Below is a small trained network, with its code and all its weights. Each question gives an input and a class and asks what happens when units are switched off, that is, made to give their printed mean instead of their output.

import numpy as np


def w(rows, s, z=0):
    codes = np.array(rows[::2]) - 128.0
    scale = np.full(codes.shape[1], s)
    scale[-1] = z or s
    return codes * scale


def norm(h):
    return h / np.sqrt((h * h).mean(-1, keepdims=True) + 1e-5)


def f(y):
    return np.maximum(y, 0)


def log_softmax(a):
    a = a - a.max(-1, keepdims=True)
    return a - np.log(np.exp(a).sum(-1, keepdims=True))


def net(x, mask):
    res = np.array(x, float).reshape(1, 6) / 4 @ E
    u = 0
    for l in range(4):
        y = f(norm(res) @ A[l][:, :-1].T + A[l][:, -1])
        res = res + np.where(mask[u : u + 6], y, B[l][:, -1]) @ B[l][:, :-1]
        u += 6
    return log_softmax(norm(res)[-1] @ U[:, :-1].T + U[:, -1])


A, B = {}, {}
E = w([
[158,102,232,131,131],'x0',
[86,169,124,163,94],'x1',
[86,83,186,104,204],'x2',
[81,49,79,149,162],'x3',
[79,124,174,5,119],'x4',
[190,67,143,154,57],'x5',
],0.0018)
A[0] = w([
[77,109,76,148,40,82],'L0N0',
[168,220,93,224,36,79],'L0N1',
[156,203,215,12,69,18],'L0N2',
[144,128,42,241,145,75],'L0N3',
[112,3,135,75,194,6],'L0N4',
[17,151,35,91,98,48],'L0N5',
],0.0024,0.0022)
B[0] = w([
[119,130,170,163,137,176],'L0N0',
[159,51,107,107,164,250],'L0N1',
[186,194,149,17,197,215],'L0N2',
[218,197,140,68,145,238],'L0N3',
[130,3,156,118,206,177],'L0N4',
[25,183,108,146,170,197],'L0N5',
],0.0038,0.0012)
A[1] = w([
[113,156,244,130,194,77],'L1N0',
[90,172,171,92,192,172],'L1N1',
[189,81,180,189,52,63],'L1N2',
[168,158,177,77,118,68],'L1N3',
[181,114,155,92,210,195],'L1N4',
[160,99,113,226,4,4],'L1N5',
],0.0036,0.0023)
B[1] = w([
[112,128,154,216,54,195],'L1N0',
[97,103,106,173,66,235],'L1N1',
[73,63,68,138,32,179],'L1N2',
[170,176,147,112,92,165],'L1N3',
[110,105,162,181,62,253],'L1N4',
[157,4,14,108,39,169],'L1N5',
],0.0044,0.0027)
A[2] = w([
[134,50,147,100,177,130],'L2N0',
[94,252,118,102,179,78],'L2N1',
[216,206,214,22,94,57],'L2N2',
[218,175,64,154,197,19],'L2N3',
[69,118,85,141,234,51],'L2N4',
[48,160,61,88,163,2],'L2N5',
],0.0039,0.0019)
B[2] = w([
[147,131,163,88,183,199],'L2N0',
[143,11,126,94,144,206],'L2N1',
[222,237,224,55,31,250],'L2N2',
[198,240,141,200,253,183],'L2N3',
[128,137,152,64,67,193],'L2N4',
[44,152,64,46,61,204],'L2N5',
],0.0051,0.0014)
A[3] = w([
[153,4,190,53,247,54],'L3N0',
[3,182,39,71,124,5],'L3N1',
[88,36,163,121,176,87],'L3N2',
[17,104,163,74,72,180],'L3N3',
[234,200,54,196,182,56],'L3N4',
[68,115,186,203,105,90],'L3N5',
],0.004,0.0023)
B[3] = w([
[132,1,205,29,239,172],'L3N0',
[34,165,52,29,105,186],'L3N1',
[169,111,142,64,196,170],'L3N2',
[160,187,116,158,184,252],'L3N3',
[184,199,82,203,255,182],'L3N4',
[54,122,174,140,155,179],'L3N5',
],0.0053,0.0033)
U = w([
[234,17,11,189,2,141],'0',
[6,207,228,225,180,4],'1',
[151,24,239,23,236,187],'2',
[240,246,254,14,11,173],'3',
[8,234,23,7,142,183],'4',
[104,82,235,242,31,72],'5',
[235,237,21,239,252,117],'6',
],0.0082,0.0029)

Each question gives the input, the list of numbers given to net, and the class t.
The units are the neurons (one row each of A and B). Each row of codes is followed by its name. A weight is (code - 128) times the scale printed after its matrix; where a second scale follows, it is the last column's (A, B and U).
mask holds one flag per neuron, layer by layer. A switched-off neuron (its flag False) gives its mean, the last column of its row in B, instead of its output. The means were averaged over made-up inputs and are rounded, as every weight is.
A unit's drop is (log p(t) with every unit on - log p(t) with that unit switched off) / (log p(t) with every unit on - log p(t) with every unit switched off).
The circuit of an input: a set's keep is (log p(t) with only the set's units on - log p(t) with every unit switched off) / (log p(t) with every unit on - log p(t) with every unit switched off). Starting from the 12 units with the biggest drops (on a tie, the unit counted first), units are removed one at a time, each time the one whose removal leaves the highest keep (on an exact tie, the one counted first), for as long as the keep stays at least 0.8.
circuit, biggest first: the units of the circuit, biggest drop first
unit that matters most: the unit with the biggest drop
k most important neurons: the k neurons with the biggest drops, biggest first
top k neurons in layer l: the k neurons of layer l with the biggest drops, biggest first
drop of u: that unit's drop, to one decimal
input [5,8,-8,-1,2,1], class 0: circuit, biggest first => [L1N5 L0N1]
input [4,-3,1,3,2,-7], class 1: unit that matters most => L1N0
input [8,7,5,-7,-1,8], class 5: circuit, biggest first => [L1N2 L1N0]
input [-8,-4,8,8,-8,0], class 2: circuit, biggest first => [L3N0 L2N4 L2N0 L1N0]
input [7,-2,5,-4,1,4], class 5: circuit, biggest first => [L1N0 L1N4]
input [2,7,-4,-3,-4,-1], class 0: 3 most important neurons => [L1N5 L1N2 L0N2]
input [-3,-6,-5,5,-2,2], class 6: 2 most important neurons => [L0N3 L3N4]
input [5,-3,4,0,3,-5], class 1: circuit, biggest first => [L1N0 L1N1 L3N3]
input [7,-2,6,0,-6,5], class 5: 3 most important neurons => [L1N2 L1N0 L0N1]
input [1,4,-3,1,5,7], class 0: 4 most important neurons => [L1N2 L0N3 L1N5 L2N2]
input [-8,-3,4,0,-2,6], class 6: 2 most important neurons => [L0N3 L1N1]
input [-7,1,6,3,-3,5], class 2: top 3 neurons in layer 1 => [L1N3 L1N1 L1N0]
input [2,-8,3,-4,-8,-7], class 1: 2 most important neurons => [L1N4 L3N5]
input [8,-1,2,-3,-2,-6], class 1: unit that matters most => L3N5
input [5,3,7,-2,-2,7], class 5: top 2 neurons in layer 1 => [L1N2 L1N0]
input [-2,6,8,-7,-6,-1], class 5: drop of L1N0 => 0.2
input [3,2,3,1,5,-7], class 1: drop of L1N0 => 0.4
